Below are the code and all the weights of a small trained network. Each question names an input and a class and asks about switching units off, where a switched-off unit gives its printed mean instead of its output.

import numpy as np


def w(rows, s, z=0):
    codes = np.array(rows[::2]) - 128.0
    scale = np.full(codes.shape[1], s)
    scale[-1] = z or s
    return codes * scale


def norm(h):
    return h / np.sqrt((h * h).mean(-1, keepdims=True) + 1e-5)


def f(y):
    return np.maximum(y, 0)


def log_softmax(a):
    a = a - a.max(-1, keepdims=True)
    return a - np.log(np.exp(a).sum(-1, keepdims=True))


def net(x, mask):
    res = np.array(x, float).reshape(1, 4) / 4 @ E
    u = 0
    for l in range(3):
        y = f(norm(res) @ A[l][:, :-1].T + A[l][:, -1])
        res = res + np.where(mask[u : u + 10], y, B[l][:, -1]) @ B[l][:, :-1]
        u += 10
    return log_softmax(norm(res)[-1] @ U[:, :-1].T + U[:, -1])


A, B = {}, {}
E = w([
[99,87,186,197,228,51],'x0',
[2,111,84,80,67,189],'x1',
[175,75,61,201,132,154],'x2',
[95,112,158,103,72,110],'x3',
],0.01)
A[0] = w([
[83,116,114,168,179,129,104],'0.n0',
[143,255,174,48,253,102,2],'0.n1',
[191,150,217,148,208,19,165],'0.n2',
[111,145,122,137,196,148,71],'0.n3',
[218,64,110,217,50,121,220],'0.n4',
[47,131,109,42,57,183,93],'0.n5',
[207,155,128,100,92,127,118],'0.n6',
[144,124,156,196,179,106,105],'0.n7',
[51,71,139,206,194,102,115],'0.n8',
[150,197,184,37,112,90,95],'0.n9',
],0.016,0.0052)
B[0] = w([
[135,112,93,124,155,146,172],'0.n0',
[91,76,200,166,158,254,188],'0.n1',
[104,190,164,144,134,41,251],'0.n2',
[109,139,96,78,160,151,150],'0.n3',
[179,62,83,98,177,154,223],'0.n4',
[93,212,67,140,56,115,232],'0.n5',
[156,102,143,196,169,180,178],'0.n6',
[116,176,104,141,151,119,190],'0.n7',
[137,55,75,97,153,105,220],'0.n8',
[144,94,205,117,59,146,184],'0.n9',
],0.032,0.015)
A[1] = w([
[95,131,108,75,206,30,3],'1.n0',
[235,70,90,106,115,159,75],'1.n1',
[224,74,83,191,99,161,130],'1.n2',
[155,118,41,147,173,131,144],'1.n3',
[57,77,50,90,138,230,206],'1.n4',
[48,12,123,122,159,110,114],'1.n5',
[169,212,115,156,249,106,18],'1.n6',
[85,97,202,137,53,69,137],'1.n7',
[170,41,89,133,80,123,62],'1.n8',
[155,71,137,143,188,57,63],'1.n9',
],0.018,0.0044)
B[1] = w([
[170,216,175,205,201,177,216],'1.n0',
[152,36,110,116,121,126,204],'1.n1',
[165,128,97,41,161,115,207],'1.n2',
[94,87,232,108,75,158,242],'1.n3',
[175,84,97,150,101,222,248],'1.n4',
[117,133,89,127,213,137,202],'1.n5',
[88,163,68,164,159,59,207],'1.n6',
[89,114,123,5,108,86,175],'1.n7',
[116,120,88,93,153,172,178],'1.n8',
[173,193,130,148,144,121,211],'1.n9',
],0.028,0.014)
A[2] = w([
[136,44,130,36,79,60,51],'2.n0',
[27,156,80,185,182,128,136],'2.n1',
[146,109,126,174,106,88,37],'2.n2',
[147,133,135,235,244,109,16],'2.n3',
[207,45,178,188,124,71,1],'2.n4',
[158,184,199,150,113,77,90],'2.n5',
[109,191,14,181,196,36,149],'2.n6',
[26,118,99,138,161,107,177],'2.n7',
[157,133,145,194,202,62,112],'2.n8',
[160,251,48,115,5,114,54],'2.n9',
],0.017,0.0027)
B[2] = w([
[41,136,65,75,251,145,167],'2.n0',
[211,152,73,37,88,118,202],'2.n1',
[135,176,179,78,117,133,130],'2.n2',
[193,161,111,24,110,13,251],'2.n3',
[154,189,115,120,207,192,150],'2.n4',
[92,54,111,83,123,181,169],'2.n5',
[214,195,190,237,155,128,241],'2.n6',
[206,154,92,56,74,99,166],'2.n7',
[43,204,117,163,116,141,218],'2.n8',
[85,211,16,222,46,161,244],'2.n9',
],0.022,0.013)
U = w([
[184,50,53,87,166,203,196],'0',
[52,144,173,53,108,96,135],'1',
[134,73,115,141,100,73,20],'2',
[113,115,255,157,101,208,121],'3',
[146,54,129,166,87,76,2],'4',
[187,209,128,111,213,76,172],'5',
[81,165,45,134,10,187,156],'6',
[115,75,120,163,116,93,30],'7',
],0.018,0.0084)

Each question gives the input, the list of numbers given to net, and the class t.
The units are the neurons (one row each of A and B). Each row of codes is followed by its name. A weight is (code - 128) times the scale printed after its matrix; where a second scale follows, it is the last column's (A, B and U).
mask holds one flag per neuron, layer by layer. A switched-off neuron (its flag False) gives its mean, the last column of its row in B, instead of its output. The means were averaged over made-up inputs and are rounded, as every weight is.
A unit's drop is (log p(t) with every unit on - log p(t) with that unit switched off) / (log p(t) with every unit on - log p(t) with every unit switched off).
The circuit of an input: a set's keep is (log p(t) with only the set's units on - log p(t) with every unit switched off) / (log p(t) with every unit on - log p(t) with every unit switched off). Starting from the 12 units with the biggest drops (on a tie, the unit counted first), units are removed one at a time, each time the one whose removal leaves the highest keep (on an exact tie, the one counted first), for as long as the keep stays at least 0.8.
circuit, biggest first: the units of the circuit, biggest drop first
unit that matters most: the unit with the biggest drop
top k neurons: the k neurons with the biggest drops, biggest first
top k neurons in layer l: the k neurons of layer l with the biggest drops, biggest first
drop when u is switched off: that unit's drop, to one decimal
input [3,-1,-7,3], class 1: unit that matters most => 1.n7
input [2,2,-6,8], class 6: top 2 neurons => (0.n5; 2.n9)
input [-1,-3,-3,5], class 1: top 3 neurons in layer 1 => (1.n7; 1.n0; 1.n4)
input [2,-6,-3,7], class 1: top 3 neurons in layer 0 => (0.n9; 0.n2; 0.n1)
input [4,-3,-3,6], class 1: circuit, biggest first => (0.n9; 1.n7)
input [0,1,-4,5], class 6: top 2 neurons => (0.n5; 2.n9)
input [-7,-1,-1,-4], class 0: top 3 neurons in layer 0 => (0.n2; 0.n6; 0.n7)
input [-5,3,2,-8], class 6: top 4 neurons => (0.n5; 0.n8; 0.n4; 0.n1)
input [2,5,-2,-7], class 0: top 2 neurons in layer 2 => (2.n9; 2.n8)
input [-8,-7,-3,-5], class 0: top 3 neurons in layer 1 => (1.n3; 1.n2; 1.n0)
input [-7,-3,-2,1], class 0: top 2 neurons => (0.n2; 0.n6)
input [-2,-4,1,5], class 0: top 2 neurons => (0.n4; 0.n9)
input [4,-8,-8,7], class 1: top 2 neurons => (0.n2; 1.n7)
input [2,1,-6,-5], class 3: circuit, biggest first => (0.n1)
input [4,5,-4,8], class 6: drop when 0.n5 is switched off => 0.9
input [-4,3,-8,-4], class 6: drop when 0.n5 is switched off => 1.0
input [-6,2,-6,-8], class 6: drop when 1.n6 is switched off => 0.0
